Here is a tiny trained network, its code and every weight. The questions are about switching its units off for an input and a class, where a switched-off unit gives its printed mean instead of its output.

import numpy as np


def w(rows, s, z=0):
    codes = np.array(rows[::2]) - 128.0
    scale = np.full(codes.shape[1], s)
    scale[-1] = z or s
    return codes * scale


def norm(h):
    return h / np.sqrt((h * h).mean(-1, keepdims=True) + 1e-5)


def f(y):
    return y / 2 * (1 + np.tanh(0.7978845608 * (y + 0.044715 * y**3)))


def log_softmax(a):
    a = a - a.max(-1, keepdims=True)
    return a - np.log(np.exp(a).sum(-1, keepdims=True))


def net(x, mask):
    res = np.array(x, float).reshape(1, 3) / 4 @ E
    u = 0
    for l in range(4):
        y = f(norm(res) @ A[l][:, :-1].T + A[l][:, -1])
        res = res + np.where(mask[u : u + 16], y, B[l][:, -1]) @ B[l][:, :-1]
        u += 16
    return log_softmax(norm(res)[-1] @ U[:, :-1].T + U[:, -1])


A, B = {}, {}
E = w([
[85,22,193,1],'x0',
[241,205,96,1],'x1',
[182,143,222,157],'x2',
],0.0065)
A[0] = w([
[125,109,70,130,153],'0.n0',
[94,169,126,129,139],'0.n1',
[160,173,254,150,69],'0.n2',
[116,136,125,131,129],'0.n3',
[51,126,3,86,60],'0.n4',
[129,116,114,154,14],'0.n5',
[124,131,128,127,131],'0.n6',
[94,108,36,107,3],'0.n7',
[153,112,123,135,8],'0.n8',
[197,122,106,81,35],'0.n9',
[96,94,177,86,201],'0.n10',
[120,146,137,124,7],'0.n11',
[128,134,131,127,6],'0.n12',
[173,157,249,146,31],'0.n13',
[78,152,94,106,103],'0.n14',
[105,114,74,115,45],'0.n15',
],0.0089,0.006)
B[0] = w([
[171,127,180,156,171],'0.n0',
[154,131,162,144,143],'0.n1',
[184,2,11,136,180],'0.n2',
[138,130,145,136,130],'0.n3',
[232,32,112,160,195],'0.n4',
[117,111,102,97,86],'0.n5',
[131,129,133,130,131],'0.n6',
[145,34,75,131,121],'0.n7',
[36,61,82,103,81],'0.n8',
[129,170,130,125,140],'0.n9',
[145,170,138,157,255],'0.n10',
[43,63,73,103,81],'0.n11',
[29,35,83,106,81],'0.n12',
[141,30,39,133,157],'0.n13',
[151,117,145,138,129],'0.n14',
[139,96,120,126,106],'0.n15',
],0.0081,0.0036)
A[1] = w([
[138,127,137,132,99],'1.n0',
[81,115,108,163,40],'1.n1',
[75,126,121,175,62],'1.n2',
[108,66,159,73,57],'1.n3',
[194,167,227,156,143],'1.n4',
[11,120,152,165,48],'1.n5',
[96,128,145,75,31],'1.n6',
[106,73,161,79,61],'1.n7',
[51,121,183,52,3],'1.n8',
[136,70,182,48,115],'1.n9',
[105,118,131,115,51],'1.n10',
[92,112,211,75,40],'1.n11',
[83,201,167,121,43],'1.n12',
[101,106,138,104,68],'1.n13',
[41,115,86,156,65],'1.n14',
[105,80,171,82,96],'1.n15',
],0.011,0.0045)
B[1] = w([
[126,130,124,129,126],'1.n0',
[172,142,157,80,123],'1.n1',
[178,156,163,49,139],'1.n2',
[174,135,88,254,135],'1.n3',
[56,114,45,106,253],'1.n4',
[131,140,220,49,162],'1.n5',
[149,170,134,142,115],'1.n6',
[167,142,112,239,133],'1.n7',
[120,209,117,192,135],'1.n8',
[147,206,37,212,173],'1.n9',
[168,139,163,157,106],'1.n10',
[94,196,92,183,146],'1.n11',
[197,113,74,155,128],'1.n12',
[207,150,164,194,112],'1.n13',
[204,136,171,48,128],'1.n14',
[162,180,105,240,141],'1.n15',
],0.0081,0.0064)
A[2] = w([
[97,86,195,213,170],'2.n0',
[85,119,153,99,1],'2.n1',
[123,125,162,134,113],'2.n2',
[56,56,164,123,14],'2.n3',
[104,192,134,20,100],'2.n4',
[97,158,231,136,91],'2.n5',
[74,52,70,91,123],'2.n6',
[20,104,173,145,104],'2.n7',
[114,119,149,138,76],'2.n8',
[133,103,153,6,64],'2.n9',
[107,108,170,149,105],'2.n10',
[83,193,95,162,98],'2.n11',
[121,122,145,139,72],'2.n12',
[133,156,150,81,85],'2.n13',
[185,106,141,150,104],'2.n14',
[123,129,134,125,45],'2.n15',
],0.012,0.0078)
B[2] = w([
[234,173,68,18,254],'2.n0',
[160,130,107,152,113],'2.n1',
[152,153,81,103,119],'2.n2',
[197,165,149,174,139],'2.n3',
[134,115,213,39,210],'2.n4',
[105,179,141,56,169],'2.n5',
[2,155,125,133,162],'2.n6',
[132,140,123,16,183],'2.n7',
[162,149,98,114,106],'2.n8',
[152,205,122,240,166],'2.n9',
[188,155,99,88,134],'2.n10',
[78,160,197,192,206],'2.n11',
[175,161,81,117,103],'2.n12',
[149,123,167,99,127],'2.n13',
[122,97,81,127,142],'2.n14',
[185,126,118,133,96],'2.n15',
],0.0075,0.0052)
A[3] = w([
[156,89,179,156,148],'3.n0',
[104,97,134,195,108],'3.n1',
[74,123,105,126,115],'3.n2',
[3,72,144,109,70],'3.n3',
[141,115,180,103,105],'3.n4',
[152,115,187,113,104],'3.n5',
[104,181,155,216,94],'3.n6',
[72,122,129,204,64],'3.n7',
[129,108,181,90,73],'3.n8',
[203,57,111,145,111],'3.n9',
[42,39,160,131,110],'3.n10',
[108,90,209,67,69],'3.n11',
[49,101,188,113,59],'3.n12',
[224,25,106,148,110],'3.n13',
[118,65,211,149,1],'3.n14',
[161,107,202,135,111],'3.n15',
],0.012,0.0083)
B[3] = w([
[97,159,63,103,116],'3.n0',
[166,191,145,60,154],'3.n1',
[99,139,146,144,121],'3.n2',
[33,64,132,128,130],'3.n3',
[149,197,98,111,132],'3.n4',
[133,171,107,117,124],'3.n5',
[166,136,112,213,233],'3.n6',
[172,174,155,91,156],'3.n7',
[175,155,120,146,126],'3.n8',
[127,62,50,116,208],'3.n9',
[33,151,175,91,134],'3.n10',
[162,145,96,169,152],'3.n11',
[106,91,107,164,116],'3.n12',
[110,2,41,114,254],'3.n13',
[178,125,121,146,111],'3.n14',
[100,209,54,120,107],'3.n15',
],0.0092,0.0039)
U = w([
[164,201,150,16,161],'0',
[137,194,117,247,161],'1',
[155,31,44,119,171],'2',
[6,86,146,111,162],'3',
[126,89,194,140,11],'4',
[123,95,186,140,10],'5',
[125,89,192,141,8],'6',
],0.02,0.012)

Each question gives the input, the list of numbers given to net, and the class t.
The units are the neurons (one row each of A and B). Each row of codes is followed by its name. A weight is (code - 128) times the scale printed after its matrix; where a second scale follows, it is the last column's (A, B and U).
mask holds one flag per neuron, layer by layer. A switched-off neuron (its flag False) gives its mean, the last column of its row in B, instead of its output. The means were averaged over made-up inputs and are rounded, as every weight is.
A unit's drop is (log p(t) with every unit on - log p(t) with that unit switched off) / (log p(t) with every unit on - log p(t) with every unit switched off).
The circuit of an input: a set's keep is (log p(t) with only the set's units on - log p(t) with every unit switched off) / (log p(t) with every unit on - log p(t) with every unit switched off). Starting from the 12 units with the biggest drops (on a tie, the unit counted first), units are removed one at a time, each time the one whose removal leaves the highest keep (on an exact tie, the one counted first), for as long as the keep stays at least 0.8.
circuit, biggest first: the units of the circuit, biggest drop first
k most important neurons: the k neurons with the biggest drops, biggest first
top k neurons in layer l: the k neurons of layer l with the biggest drops, biggest first
drop when u is switched off: that unit's drop, to one decimal
input [-2,1,5], class 2: circuit, biggest first -> (0.n2)
input [-2,2,4], class 2: 2 most important neurons -> (0.n2, 1.n4)
input [4,-3,3], class 1: 2 most important neurons -> (1.n15, 1.n11)
input [-4,3,-4], class 1: circuit, biggest first -> (2.n0, 3.n13)
input [7,-8,0], class 0: 2 most important neurons -> (1.n5, 2.n0)
input [6,4,-6], class 1: 3 most important neurons -> (1.n9, 0.n2, 0.n13)
input [8,-7,7], class 1: 4 most important neurons -> (1.n15, 1.n9, 1.n3, 1.n11)
input [1,-3,3], class 3: 4 most important neurons -> (2.n6, 0.n10, 1.n5, 1.n15)
input [-4,3,-3], class 1: 2 most important neurons -> (2.n0, 1.n5)
input [3,-6,7], class 2: 2 most important neurons -> (0.n2, 0.n13)
input [1,0,-2], class 3: top 2 neurons in layer 0 -> (0.n2, 0.n10)
input [0,-4,1], class 0: 2 most important neurons -> (1.n5, 0.n4)
input [-6,5,7], class 2: 3 most important neurons -> (0.n2, 1.n9, 0.n13)
input [1,4,5], class 2: most important neuron -> (0.n13)
input [-1,7,8], class 2: 4 most important neurons -> (0.n2, 0.n13, 2.n11, 1.n5)
input [2,4,6], class 2: top 2 neurons in layer 0 -> (0.n13, 0.n2)
input [-1,0,2], class 3: top 2 neurons in layer 2 -> (2.n6, 2.n0)
input [-3,-4,3], class 0: 2 most important neurons -> (2.n0, 1.n9)
input [-2,-3,2], class 3: drop when 1.n4 is switched off -> 1.0
input [0,-8,-4], class 0: drop when 3.n13 is switched off -> 0.0
input [0,2,-1], class 3: drop when 1.n4 is switched off -> 1.1
input [8,6,2], class 1: top neuron in layer 1 -> (1.n9)
